In the rows, 100 means zero.
Each row is followed by its group and then its class within the group.
[104 87 112 103 106 101 104 100 108 109 88 107 98 111 96 104 97 111 93 100 94 98 104 99 90 85 100 87 108 98 107 94 91 102 105 106 99 97 94 96 86 102 104 101 94 102 106 101 96 94 101 102 96 104 99 101 102 99 100 91 102 99 102 97 98 112 97 112 105 97 104 101 99 117 99 98 96 110]
BT.Dm
[98 81 106 108 101 106 92 83 92 109 106 107 92 96 96 119 103 97 95 97 103 96 117 109 107 98 100 85 94 101 111 107 104 96 80 100 100 101 99 108 93 99 91 103 98 104 102 90 98 94 96 99 100 100 105 97 101 98 110 142 102 100 94 104 97 97 89 133 102 94 104 101 92 110 98 99 100 102]
Gd.JM
[103 86 71 95 104 101 99 122 100 95 100 108 106 98 98 97 110 101 88 98 105 99 82 103 105 102 98 98 102 97 97 111 88 99 96 103 95 103 99 89 107 88 95 100 101 95 106 96 115 109 100 98 101 104 98 94 97 97 102 120 95 100 107 100 96 101 106 111 99 99 98 96 103 106 99 102 101 93]
NJ.Tt
[101 101 104 94 103 98 103 66 103 95 115 99 101 96 100 90 95 112 121 90 105 88 103 94 99 94 98 115 106 88 100 89 103 101 102 94 99 91 103 111 97 112 91 106 102 100 95 99 95 103 100 102 102 94 109 110 100 90 101 85 100 87 97 100 102 102 103 81 101 94 83 99 102 113 104 100 99 106]
Lt.PR
[105 85 81 101 105 102 94 139 95 93 102 112 106 91 90 99 108 105 97 89 110 108 88 98 98 91 95 85 102 98 111 108 89 109 100 103 96 102 103 100 110 97 90 100 99 96 110 93 102 106 99 105 106 99 102 99 100 97 100 130 98 99 104 101 74 107 107 115 101 92 103 102 104 113 100 101 104 96]
NJ.PM
[104 74 100 115 102 104 82 106 92 102 86 117 99 103 86 122 110 96 83 99 100 95 123 113 96 100 100 77 99 114 98 112 101 88 89 116 101 91 99 94 107 96 114 95 113 104 115 86 101 99 97 101 99 91 101 91 113 105 122 138 105 106 100 104 94 100 92 143 100 91 114 98 89 114 95 106 102 89]
Gd.JM
[106 90 75 96 100 98 96 139 93 82 97 109 110 102 102 87 109 94 86 102 106 109 75 85 90 88 99 100 103 105 108 97 97 103 112 100 106 92 97 92 105 94 102 96 106 98 111 102 113 98 99 102 98 109 100 98 95 101 97 125 95 105 105 99 83 108 102 106 99 99 96 99 111 99 96 101 100 103]
NJ.QG
[102 88 90 94 99 99 98 107 105 92 103 112 99 112 101 98 102 106 92 98 100 101 86 91 92 81 103 101 105 98 111 99 99 101 105 99 95 105 94 94 84 95 96 98 94 102 108 104 105 93 97 105 99 117 95 102 95 99 88 121 98 104 101 101 97 108 97 103 104 93 97 99 102 112 90 98 96 110]
BT.Dm
[102 92 96 95 106 99 112 114 112 100 103 102 100 104 99 99 98 108 107 100 92 108 102 103 98 94 104 83 98 100 104 95 90 103 101 107 96 109 97 92 96 96 94 100 92 98 103 101 92 104 102 103 105 107 95 102 99 99 96 79 105 104 102 99 97 101 102 110 100 102 93 103 98 103 94 97 99 97]
BT.Gf
[105 78 109 107 102 102 99 94 92 92 83 103 103 113 94 110 109 95 70 106 102 93 107 91 90 85 99 91 108 102 110 103 92 94 94 103 108 83 92 101 87 96 108 95 105 103 105 98 111 88 96 98 88 108 104 92 106 103 109 135 99 98 106 103 104 113 91 131 103 101 115 98 101 118 97 103 99 117]
BT.DZ
[105 75 85 110 99 104 72 114 88 103 92 117 94 101 96 118 112 106 83 104 108 92 113 103 102 88 103 102 101 107 97 115 112 84 81 108 102 94 100 107 91 95 100 99 105 106 103 96 102 93 94 105 93 95 101 102 104 102 114 154 105 103 93 106 78 98 78 118 98 85 105 96 96 109 96 103 97 100]
Gd.Nz
[106 86 74 94 104 99 100 119 100 91 121 107 104 92 100 96 104 99 103 95 106 109 81 97 104 95 101 93 95 96 115 106 96 99 96 98 97 106 98 95 102 88 75 100 94 95 102 96 97 104 99 106 107 106 99 106 89 96 95 135 100 101 100 101 86 115 105 106 101 91 91 102 107 106 94 98 103 101]
NJ.Tt
[108 85 111 111 106 103 94 108 100 90 81 112 102 116 89 108 110 109 83 96 100 93 120 90 82 90 100 82 111 103 109 96 103 99 110 111 104 91 95 101 92 105 116 95 111 108 112 94 102 96 98 100 95 100 99 101 119 103 110 130 101 98 106 100 84 117 92 121 103 89 107 99 102 119 93 105 101 102]
BT.Gf
[103 94 106 95 101 101 116 92 114 105 95 101 94 113 99 109 96 107 97 98 92 99 107 102 98 90 103 89 104 98 104 95 90 99 95 101 92 104 94 95 85 91 95 101 95 99 101 105 95 98 97 100 99 109 99 100 100 101 98 92 100 101 103 100 113 105 97 114 104 100 102 102 98 112 92 97 97 104]
BT.Gf
[102 98 101 95 101 102 106 104 105 101 105 97 98 105 103 98 95 99 103 105 97 105 100 96 101 87 101 94 101 97 111 95 104 91 97 97 102 94 93 99 89 89 86 100 96 100 98 109 93 95 101 102 99 104 102 104 91 100 98 97 102 102 100 101 97 100 93 103 102 102 93 100 102 95 98 97 98 107]
BT.DZ
[99 101 116 116 101 98 91 82 94 88 77 109 108 106 86 99 110 109 87 86 112 82 109 97 77 98 92 103 113 96 97 99 94 116 119 107 98 88 102 102 109 122 128 97 118 102 114 88 111 98 99 96 99 93 109 97 124 98 111 106 91 92 108 100 99 120 113 101 104 89 116 98 102 132 104 109 103 104]
Lt.TG
[101 104 95 93 103 99 100 72 105 95 107 103 105 106 100 89 106 111 102 87 106 88 100 94 90 99 101 113 109 93 102 93 99 101 109 101 92 99 101 104 100 105 99 100 108 92 98 96 98 106 98 97 106 98 102 106 104 96 100 109 96 93 103 99 108 106 110 77 102 89 96 100 104 116 99 102 102 101]
Lt.PR
[103 95 106 101 101 103 96 74 103 104 85 103 99 113 98 109 110 98 86 104 97 84 121 98 95 100 101 92 107 105 97 102 109 78 91 110 103 91 97 99 96 93 107 94 113 101 99 97 99 102 98 96 95 93 95 98 108 108 112 120 106 98 102 103 108 98 90 106 99 92 102 98 97 100 96 103 102 99]
Gd.RN
[98 104 100 95 102 95 103 75 96 89 106 100 105 99 98 88 106 111 102 83 115 86 94 88 94 103 95 118 112 86 102 95 96 113 110 95 99 94 103 113 106 114 102 102 110 98 98 92 107 106 99 97 107 97 107 101 105 93 98 116 87 89 104 98 106 111 114 81 102 93 99 98 106 117 100 103 103 103]
Lt.TG
[106 81 166 158 100 106 65 74 69 75 48 115 113 134 66 136 130 70 34 94 111 83 156 81 40 91 92 46 115 116 144 108 117 106 130 123 114 77 96 121 102 123 166 70 139 119 125 61 119 79 84 92 85 100 89 80 161 121 135 166 89 107 113 109 79 140 92 162 112 73 147 96 100 144 90 116 108 111]
BT.Gf
[104 92 77 105 100 102 79 112 101 103 93 112 102 95 94 107 112 109 96 91 105 97 102 110 104 101 99 100 105 104 88 109 100 88 92 112 92 99 105 99 106 95 97 99 108 98 106 97 95 104 99 102 101 86 101 100 104 101 110 122 105 98 96 104 85 95 96 98 98 85 102 97 92 107 98 104 100 89]
Gd.Nz
[100 97 101 111 95 103 76 107 91 100 97 110 99 101 98 110 108 95 87 95 104 102 109 102 95 95 101 97 98 109 105 109 113 95 99 105 102 96 104 106 94 101 111 95 111 106 109 92 101 88 96 103 98 97 99 98 105 108 112 146 103 111 95 103 90 99 91 103 98 88 105 102 95 97 93 104 96 96]
Gd.Nz
[99 99 114 105 102 100 96 87 109 97 94 103 100 115 94 106 101 99 90 92 99 100 110 93 87 79 100 86 108 97 120 95 98 99 106 104 93 95 109 101 80 98 102 97 100 102 109 104 92 88 95 105 97 110 99 100 103 104 102 120 99 104 103 104 99 111 95 106 107 94 104 99 100 116 91 100 96 110]
BT.Dm
[104 95 121 113 99 102 85 78 97 98 89 104 100 109 92 107 103 98 88 95 103 89 112 98 86 90 98 96 109 102 108 99 107 97 103 103 96 94 100 111 79 108 107 97 104 105 105 100 98 89 98 103 95 100 100 104 113 99 108 126 100 94 100 101 90 109 93 98 102 90 108 98 100 122 97 103 98 110]
BT.Gf
[104 76 93 101 102 98 106 99 94 91 112 109 104 98 96 102 104 95 96 90 114 104 78 102 95 95 96 85 99 93 115 106 79 118 102 98 94 105 97 93 101 105 93 100 94 95 114 89 106 100 98 102 101 114 103 95 96 94 98 126 94 102 104 102 104 107 114 133 105 98 106 101 98 126 94 98 101 107]
NJ.PM
[103 97 105 110 101 98 89 89 96 90 89 105 108 102 92 96 108 104 91 92 112 86 96 95 87 100 95 110 112 99 98 101 97 109 108 104 93 97 103 105 106 115 114 99 105 99 105 99 106 99 102 100 98 95 98 100 111 95 102 110 96 88 111 100 86 111 107 83 101 91 108 98 104 127 104 105 106 109]
Lt.TG
